Read these off the matrix that follows.
1) Find the entry just right of -131.98.
2) Find the entry just left of 126.43.
3) Find the entry just right of the largest entry.
4) Find the entry just left of 63.51.
5) Find the entry just right of -29.10.
6) Find the entry just left of -20.70.
array([[-250.14,  -46.17, -151.50,  164.40,  -84.01, -121.26,  -21.04,
        -219.02,  162.96,  -47.60, -208.70,  126.43,    8.12,   51.38],
       [ -98.29,  -45.77,  -96.82,  112.91,   -2.47,  -36.00,    3.98,
         -70.78,    8.38,   10.30,  -36.35,   10.46,   24.50,   34.09],
       [-132.46,  -37.17,  -70.25,   76.77,  -55.89,  -68.65,  -16.31,
        -118.61,   77.60,  -21.20, -122.53,   57.17,   -8.80,   22.25],
       [-117.56,  -50.87, -117.49,  141.07,   -3.27,  -39.75,    7.11,
         -78.12,    9.57,   10.54,  -42.69,   13.25,   36.93,   40.97],
       [-223.71,    3.16, -128.71,  103.00,  -76.49, -115.47,    1.08,
        -136.02,   95.58,  -73.40, -196.04,   82.80,   53.09,   28.01],
       [-244.96,  -31.29, -144.24,  146.08,  -83.10, -120.37,  -16.12,
        -191.51,  144.75,  -57.46, -207.20,  115.41,   20.67,   46.44],
       [-131.98,  -60.57, -131.65,  158.50,   -3.68,  -42.75,    5.04,
         -89.55,   13.71,   15.28,  -45.34,   18.67,   35.86,   49.54],
       [ -58.71,    0.66,  -44.08,   38.58,  -13.53,  -29.10,    2.97,
         -22.77,    3.29,  -17.79,  -36.50,    7.61,   13.61,    8.04],
       [-147.56,  -88.09, -129.06,  172.15,  -14.88,  -49.24,  -10.85,
        -125.94,   48.59,   24.43,  -63.01,   38.24,   -0.05,   54.85],
       [-188.64,   -4.40, -100.77,   82.10,  -69.21, -101.85,   -3.18,
        -122.25,   83.51,  -51.87, -175.60,   69.46,   35.18,   24.46],
       [-233.09,    3.13, -180.69,  186.12,  -10.63, -102.29,   77.78,
         -77.78,   -1.15,  -32.98, -127.59,   26.77,   77.64,   55.10],
       [-175.42,  -96.89, -154.19,  194.08,  -11.42,  -54.07,   -5.05,
        -128.79,   43.78,   28.62,  -64.58,   38.60,   15.95,   61.44],
       [ -54.55,  -22.69,  -43.80,   42.52,   -4.88,  -21.75,   -2.75,
         -28.12,   -0.17,   -0.30,  -20.70,   -1.03,   -2.99,    9.50],
       [-242.13, -115.28, -158.65,  198.52,  -73.54, -106.84,  -40.79,
        -243.78,  149.88,   -2.80, -180.98,  103.24,  -17.98,   63.51],
       [ -64.48,  -33.10,  -53.01,   57.68,   -5.25,  -24.98,   -3.23,
         -49.63,    5.43,    3.49,  -25.67,    4.20,    4.88,   15.59]])
1) -60.57
2) -208.70
3) -73.54
4) -17.98
5) 2.97
6) -0.30

x = [ 17 -26  10  18  33  34  -8  34]
The second entry from the left? -26
The entry just right of the smallest entry? 10
The first entry from the left? 17

Read these off the matrix that follows.
1) What is the entry just right of 4528?
2) What is the entry just right of 3283?
3) What is the fifth entry in reading order?
4) What is the third smallest entry?
5) What is the 3rd largest entry?
6) What is the 2nd entry in reading order?
7) What is the entry just left of the largest entry?
((8709, 8250, 3283, 5109, 5145, 8466, 4856, 9383, 2621, 4528, 3503, 6021, 3317, 5525, 8158, 7525), (5127, 2405, 6622, 4862, 4478, 2924, 8267, 2100, 8131, 2621, 2665, 2967, 7967, 3913, 4979, 9664), (9402, 5383, 7110, 7233, 3085, 4981, 4430, 7184, 9300, 6954, 5876, 8990, 4742, 8529, 2315, 3896), (8262, 2240, 6243, 2110, 9213, 5328, 8887, 7999, 1997, 2877, 4066, 7605, 9111, 3734, 7743, 3752))
1) 3503
2) 5109
3) 5145
4) 2110
5) 9383
6) 8250
7) 4979

Questions about the matrix below.
1) The first entry, reading row by row?
2) The last entry, reading row by row?
3) The bottom entry of the column that holds the largest entry?
4) The entry directly below the smallest entry?
5) The largest entry in the first column?
6) The entry just left of 0?
7) The last entry of the smallest entry's row?
8) The entry in the bottom-left corner?
[[ 12  -7  24 -10 -25   5  -4  -7 -11]
 [ -3  -4  -4 -22  33   6  17   0 -10]
 [ -1  18   1  -1 -20   1  -3  -4  -3]
 [ -7  14  -8  -4   4 -23   6  -8 -13]
 [ 14   3   1  20 -22  -4  -4  18   4]
 [ -4  -4 -10  -8 -12  29   4  -4  -7]]
1) 12
2) -7
3) -12
4) 33
5) 14
6) 17
7) -11
8) -4
